nm_lq: [ 28.7  36.0  12.5  -8.4 -16.0 -22.5   9.0   8.3   1.2 -15.5  11.1  11.0
  18.3   0.5  -0.4 -15.1  -4.0 -18.0  -0.6 -15.1  33.0  23.5  13.0   9.6
  17.6]
rf_cg: [  9.7 -10.4 -14.1  15.4 -18.1  36.0 -12.5 -14.0  -9.0  22.3  21.2  11.0
  -5.4  -1.7  -0.3  28.2   1.0  -9.2 -41.5  -7.6   8.4  23.3 -13.3  38.0
 -31.6]
br_rt: [-31.5  -3.2  20.6   5.1  -9.5  -4.5 -35.8  11.5  10.1  -8.1  28.0  -0.1
   2.6  33.3 -14.0  -0.4 -10.1  14.8   6.8  -8.1 -15.5 -45.6  -8.6  -2.2
   1.3]
rc_sl: [ 10.0 -22.2 -12.5   1.0 -17.7 -11.0  11.1   3.2  -6.1   5.4  -2.7 -11.0
  -8.7  13.5 -24.4 -10.7   2.8 -26.1  -1.1  -2.6 -16.4  19.2 -11.2 -12.0
   4.0]
tp_pg: [-36.8   9.3 -11.1   0.3  -4.9   8.3 -18.3  16.1   6.1 -13.4  -0.6  -7.6
 -10.5  -6.3  -3.9  -2.8  38.1  -9.4   4.7   9.9   6.1 -10.8  20.2  -9.3
 -10.3]
rf_cg: [  8.9 -13.4 -12.6   5.5 -10.8  21.9  -8.4 -14.7  -8.1  11.2   6.4   4.8
  -6.6  -2.3  -4.3  14.4  -5.0  -4.7 -26.2  -2.6  -0.5  12.5  -9.5  22.0
 -14.7]
rg_fz: [ -4.3  -2.0  -3.7  -4.1  -1.7  11.0   2.3 -21.6  11.1   4.2  -4.3  -9.0
  -0.8   9.0 -12.3  -2.4 -10.0   8.4  -2.6   7.7  -6.7  -4.8  -0.6  -4.5
   6.0]
[ -8.1  -3.3   1.7   2.6   1.2  -4.9 -17.3  -5.3   2.6   6.4   3.1   4.3
   3.2  28.6   1.7 -10.3   1.9   1.4  -4.3 -14.1  13.4  -7.3   6.6   5.3
  -7.1]	br_rt
[-16.5  13.9 -14.6   4.2 -26.0   6.4  13.2 -10.1  -5.2  -1.5 -22.6  -6.6
   3.5 -35.4  25.1   7.8 -25.7   3.9 -38.1   4.3   8.2 -29.3  32.5 -65.6
 -11.7]	rc_sl
pj_hr: [-23.2  22.3 -12.2  -2.1 -20.6  15.4  -1.9  -2.6  -7.7   9.2  13.0 -11.9
  12.2  31.2 -15.4  -6.2   5.6 -10.2  14.9  13.6  -7.0   0.7  11.7   8.0
  19.6]
jh_ms: [ 11.1  12.1  -9.0  12.3  -0.1  27.3  22.2 -21.5  -9.0  -2.8   3.2  -3.6
 -23.6 -12.9  19.5  -7.9  10.0 -11.1   6.0  -0.7  17.8   2.0 -17.5  14.5
  15.3]
[-13.9  -2.5  -0.3   5.8   4.6  -6.5 -25.7 -11.2  15.3  -1.7  22.3   3.8
   4.3  43.2   9.5 -15.1   7.3  -5.4   5.8 -19.7  21.2 -15.9  -3.6   7.8
  -2.8]	br_rt
[-18.4  19.3 -14.0  -6.7 -10.4  -4.9  15.9  -5.3  -5.9  -5.7 -14.6  23.1
 -16.9 -14.7  31.3 -15.0  -1.4 -10.2 -13.2 -20.6   3.0   5.3  10.1  -8.4
  -3.5]	pj_hr
rc_sl: [  3.9  -8.3  -1.9  11.6  -6.3  -9.9   7.1 -11.5  -3.9   0.2 -10.2 -14.4
   2.6 -15.6 -10.0  -6.1 -10.2 -12.8 -25.4   5.8  -7.9   3.3   1.4 -27.6
  -7.8]
rg_fz: [-39.0  13.8  -8.1  -0.5  18.0  -0.5  15.7  -5.7 -11.5  42.6  10.8  36.1
   1.1  -5.3 -21.7  -5.5 -14.5  39.0 -12.3  -7.5  -2.2 -18.1   3.2  -7.2
  -7.1]
[-13.1 -22.3  -4.2   4.1  19.2 -29.7 -10.4   5.4  -3.2  11.9  10.3 -12.1
  33.4   6.0 -22.9 -13.8 -27.9   1.2   3.4 -41.1  -5.6  11.3  12.0  16.1
 -31.7]	jh_ms
[ -3.1  -5.8 -10.0   4.7   6.7  -8.9  -9.1  -9.3   9.5   1.4   4.6  -2.1
  10.1 -10.1  -7.7   0.7 -12.0  -4.6   7.1 -17.3  -1.4  -5.0   6.1  17.2
  -9.5]	jh_ms
[-39.2   3.5 -16.8  -5.5   9.5  16.2  15.1 -21.4   3.0  31.7  -0.7  10.7
  -6.6  -2.4 -29.6  -7.0 -20.9  35.1  -3.1   4.9  -6.5 -13.8  -5.1 -12.1
 -11.7]	rg_fz
[  0.0  -6.6 -10.7   7.3  -6.9  26.9 -14.5  -8.4  -4.8  12.5  10.8   7.0
  -0.1   0.9   4.0  20.0  -0.1  -1.7 -18.2  -6.5   7.7  11.4 -12.8  12.5
 -16.2]	rf_cg
[ -3.3  -1.9 -19.1  -9.4  -5.4 -27.4  -7.1 -23.5  -9.0  -6.7 -14.3  28.6
 -27.0  -8.8  41.1 -10.6  -4.8  -5.4 -12.3 -11.0 -13.5   0.1  13.9  -5.1
 -11.6]	pj_hr
[ 19.8 -27.7   4.8 -10.4 -28.4  10.1   4.4 -27.8  37.1 -36.1 -18.6 -46.4
   6.6  12.9   5.7 -11.5  -5.6 -13.0  23.6  19.8 -15.0   7.7  -1.2   6.3
   9.8]	rg_fz
[-14.4 -10.5 -37.5  14.6 -25.5  16.4 -14.0 -10.0   1.4 -50.4  30.0  -6.1
  -6.8   8.4  -2.7  44.9  -3.5  21.9  33.1   4.0   4.2  53.0 -18.3  -2.2
   3.6]	nm_lq
[ 13.1  18.5  13.7  13.3  -5.0  23.6  -3.9  27.2 -14.0   2.2  -9.8  -8.3
  34.8 -14.6  29.9  22.0  26.2  26.8 -48.1  12.7 -26.5  11.0  10.6  -1.3
  -6.7]	br_rt
[-33.0   8.3 -11.9   1.7   7.2   2.2   7.9 -14.7  -1.3  24.2   6.3  17.9
  -3.0  -9.8 -22.1  -1.4  -9.2  27.8 -11.1  -3.0  -4.7 -19.3  -4.0  -5.4
  -1.3]	rg_fz
pj_hr: [-20.7   1.6   0.9   9.5   6.2   0.4  21.5  -7.8  -9.1 -27.0  37.8 -11.5
   8.5  15.6  12.8  13.3   6.9  -4.9  -3.0  28.3  14.5   1.2   1.4  26.1
   5.8]
[  9.3 -17.4   6.1  -4.3 -11.2  -2.6  -7.4  -1.6  13.7 -28.0  -1.3 -23.8
   7.0   4.4  15.0  -3.9  -1.1 -20.0   6.6   5.4  -0.4   7.5   4.0   7.0
   5.5]	rg_fz
[ 14.5  -7.9 -12.9  10.0  -3.9  16.6 -11.8  -9.9 -11.4  10.5   8.4   7.9
  -6.5   6.5   4.9  10.0   0.7  -6.2 -24.7  -3.6  -0.1  18.7  -8.6  23.6
 -20.4]	rf_cg
[-27.1  -4.0   2.1   3.3  14.2  -4.8  21.6  -7.3  -3.2 -23.2  20.5   6.9
  -7.9   6.6  33.0   4.1  -0.8  -3.0 -12.0  11.1   7.9   3.1  -0.2  10.2
  -1.8]	pj_hr
[ -2.4 -10.7 -13.6  -0.1  14.7  -2.6  -5.4 -18.4   1.9   3.5  -4.8  -6.8
 -15.0  -4.1   2.2 -22.2 -18.9 -13.8  27.9 -10.2  28.5   8.8   0.5   2.3
  -2.4]	br_rt
[-18.9  15.8   2.4  12.6  13.0  -3.9   5.3  -3.0 -14.6  22.2   7.5  32.9
  -6.5  -1.5   0.0   2.9  -5.1  19.1 -12.4  -5.5   0.9  -4.8   3.4  -3.9
  -5.2]	rg_fz
[-17.2 -17.3  -9.0  20.7 -13.5  -3.1 -21.1  35.0  20.6   7.1   9.0 -14.0
  13.5  -1.9 -13.9 -22.5 -18.3  16.6  10.3 -21.3  -5.7   1.0   7.8  -3.3
 -23.0]	jh_ms
br_rt: [ -6.5 -14.9  -9.5  -9.1   2.5 -28.3   7.1 -21.6   9.4   1.3  10.8  11.1
 -22.2  16.2 -19.6 -30.2 -10.0 -20.9  16.8 -11.9  21.7  -1.0 -15.4  -4.2
   5.7]
pp_rd: [ -4.7   1.2 -29.9   6.3   5.9  -6.7 -15.3   9.7   1.0  16.6  12.7  -0.9
  26.3  -2.4 -19.3  -5.0   2.0  15.5  16.0  17.6   5.8  27.3   4.2  -2.6
  25.4]
[  5.0  -3.8  -0.4  11.5  -3.6 -23.7   9.9 -13.9  -6.4   2.3  -6.8  -5.6
   7.4  -3.9  -7.0  -5.1  -3.4 -14.4 -15.1  12.5  -2.1   0.1  -3.5  -7.0
 -13.0]	rc_sl
[-17.4   3.4 -12.7   0.0  -7.1   9.0 -11.4   4.8   2.3  -7.9   5.8  -5.4
  -1.4  -6.1  -0.9   1.0  15.5   3.3   6.4   0.1   0.7  -3.8   9.2 -11.3
  -3.1]	tp_pg
[ 10.3 -17.3  25.0  11.9  30.5  -0.6   5.9   7.2  -1.2 -23.4  12.9  -1.2
   3.3  -1.3  10.3  25.3  12.0  13.0  -4.8   5.3   6.9   5.5 -14.4  -7.9
  -9.2]	pj_hr
tp_pg: [ 34.3 -10.0  15.0   0.5   6.2 -14.3  16.7 -15.8  -2.0  13.0 -10.1   9.1
   2.8  14.8   2.4 -11.4 -33.7  -1.6  -5.9  -8.0  -1.0  15.4 -15.1   6.6
   9.8]
[-30.5   9.7  -5.0  -2.8  14.7   7.7  12.3 -20.6   0.7  25.9   8.1  21.5
  -0.6  -5.3 -21.0  -9.6 -14.2  39.6  -5.2  -1.2  -5.0 -27.8   1.7  -7.7
 -10.3]	rg_fz
